Below are the code and all the weights of a small trained network. Each question names an input and a class and asks about switching units off, where a switched-off unit gives its printed mean instead of its output.

import numpy as np


def w(rows, s, z=0):
    codes = np.array(rows[::2]) - 128.0
    scale = np.full(codes.shape[1], s)
    scale[-1] = z or s
    return codes * scale


def f(y):
    return np.maximum(y, 0)


def log_softmax(a):
    a = a - a.max(-1, keepdims=True)
    return a - np.log(np.exp(a).sum(-1, keepdims=True))


def net(x, mask):
    res = np.array(x, float).reshape(1, 4) / 4 @ E
    y = f(res @ A[0][:, :-1].T + A[0][:, -1])
    res = res + np.where(mask, y, B[0][:, -1]) @ B[0][:, :-1]
    return log_softmax(res[-1] @ U[:, :-1].T + U[:, -1])


A, B = {}, {}
E = w([
[176,119,77,128,95,207,141,144,248],'x0',
[192,98,201,178,121,187,184,111,87],'x1',
[88,96,107,162,137,172,131,238,85],'x2',
[118,200,173,64,62,175,108,89,95],'x3',
],0.014)
A[0] = w([
[192,124,181,190,171,82,210,71,63,158],'neuron 0',
[137,124,93,96,103,159,171,97,199,174],'neuron 1',
[106,109,84,168,170,77,129,207,91,179],'neuron 2',
[144,108,139,143,180,85,179,108,103,122],'neuron 3',
[148,83,77,145,125,168,142,124,223,150],'neuron 4',
[141,138,206,143,34,228,225,147,61,154],'neuron 5',
[150,73,243,192,160,129,177,129,78,162],'neuron 6',
[179,77,78,133,142,134,117,112,223,168],'neuron 7',
[150,114,32,138,58,129,108,120,231,227],'neuron 8',
[177,116,231,152,121,142,123,78,73,181],'neuron 9',
[114,73,172,174,158,93,132,134,71,188],'neuron 10',
[141,121,141,185,116,147,121,79,195,158],'neuron 11',
[115,149,176,108,169,63,117,82,97,93],'neuron 12',
[86,155,155,40,105,126,89,17,144,140],'neuron 13',
[54,140,75,99,129,72,133,131,141,236],'neuron 14',
[58,45,98,153,143,93,53,168,94,130],'neuron 15',
[143,95,110,121,52,154,119,254,217,136],'neuron 16',
[147,147,234,126,126,137,177,94,86,188],'neuron 17',
[172,72,168,194,145,111,125,106,94,134],'neuron 18',
[37,95,84,106,144,117,142,218,79,177],'neuron 19',
[145,183,185,42,64,139,35,48,108,252],'neuron 20',
[140,210,132,83,102,78,63,119,138,120],'neuron 21',
],0.0095,0.0047)
B[0] = w([
[107,31,106,77,67,92,203,136,92,199],'neuron 0',
[137,202,105,89,176,111,154,64,155,186],'neuron 1',
[90,73,118,191,60,200,89,192,187,207],'neuron 2',
[175,40,86,108,114,111,123,163,162,163],'neuron 3',
[211,156,90,125,176,117,153,121,185,194],'neuron 4',
[193,225,254,148,143,169,118,92,31,219],'neuron 5',
[190,106,137,77,77,139,212,214,71,203],'neuron 6',
[175,148,24,117,204,151,168,125,228,192],'neuron 7',
[139,159,80,161,161,117,126,61,191,214],'neuron 8',
[117,102,107,55,97,149,148,92,34,200],'neuron 9',
[104,73,108,120,56,158,159,183,105,191],'neuron 10',
[157,117,87,38,133,151,139,102,141,170],'neuron 11',
[117,74,101,91,58,104,126,120,101,185],'neuron 12',
[53,170,158,49,105,91,85,135,159,218],'neuron 13',
[90,119,109,162,120,127,47,130,190,199],'neuron 14',
[86,75,100,178,91,189,111,171,153,201],'neuron 15',
[197,196,145,181,156,117,123,137,183,204],'neuron 16',
[153,87,164,65,178,133,133,46,14,198],'neuron 17',
[163,105,113,87,95,80,173,184,130,172],'neuron 18',
[115,92,164,211,128,199,87,142,137,214],'neuron 19',
[39,156,150,48,164,121,83,79,94,249],'neuron 20',
[102,176,127,112,97,67,45,135,174,190],'neuron 21',
],0.0084,0.02)
U = w([
[180,136,9,138,218,114,150,61,192,162],'0',
[97,56,104,246,104,197,63,177,170,168],'1',
[166,50,120,79,82,111,250,122,43,181],'2',
[37,140,130,105,95,1,39,94,156,191],'3',
[181,68,107,97,174,79,167,165,189,22],'4',
[166,115,172,172,121,154,157,186,52,67],'5',
[129,153,196,101,170,159,109,19,46,2],'6',
[227,194,175,194,161,137,149,129,139,212],'7',
],0.0091,0.0022)

Each question gives the input, the list of numbers given to net, and the class t.
The units are the neurons (one row each of A and B). Each row of codes is followed by its name. A weight is (code - 128) times the scale printed after its matrix; where a second scale follows, it is the last column's (A, B and U).
mask holds one flag per neuron, in row order. A switched-off neuron (its flag False) gives its mean, the last column of its row in B, instead of its output. The means were averaged over made-up inputs and are rounded, as every weight is.
A unit's drop is (log p(t) with every unit on - log p(t) with that unit switched off) / (log p(t) with every unit on - log p(t) with every unit switched off).
The circuit of an input: a set's keep is (log p(t) with only the set's units on - log p(t) with every unit switched off) / (log p(t) with every unit on - log p(t) with every unit switched off). Starting from the 12 units with the biggest drops (on a tie, the unit counted first), units are removed one at a time, each time the one whose removal leaves the highest keep (on an exact tie, the one counted first), for as long as the keep stays at least 0.8.
units of the circuit, in order: the units of the circuit, biggest drop first
most important unit: the unit with the biggest drop
top k neurons: the k neurons with the biggest drops, biggest first
drop when u is switched off: that unit's drop, to one decimal
input [-3,2,-4,2], class 2: most important unit => neuron 0
input [2,1,1,0], class 0: top 4 neurons => neuron 5; neuron 19; neuron 6; neuron 2
input [0,1,-8,2], class 3: top 3 neurons => neuron 5; neuron 13; neuron 21
input [-2,-7,3,3], class 1: units of the circuit, in order => neuron 19; neuron 15
input [-8,-1,5,5], class 5: units of the circuit, in order => neuron 19; neuron 10
input [-1,1,-6,-6], class 2: top 2 neurons => neuron 0; neuron 16
input [6,5,7,-6], class 7: top 2 neurons => neuron 16; neuron 5
input [3,4,-5,-1], class 0: top 2 neurons => neuron 7; neuron 10
input [-3,7,-7,4], class 2: top 2 neurons => neuron 0; neuron 6
input [6,-8,5,7], class 0: top 2 neurons => neuron 8; neuron 16
input [-7,-5,8,8], class 1: top 2 neurons => neuron 19; neuron 15
input [3,5,2,-7], class 4: drop when neuron 6 is switched off => 0.2
input [-8,1,-2,3], class 2: drop when neuron 13 is switched off => 0.0
input [-6,3,-6,3], class 2: units of the circuit, in order => neuron 0
input [-8,-3,0,0], class 1: drop when neuron 2 is switched off => 0.2
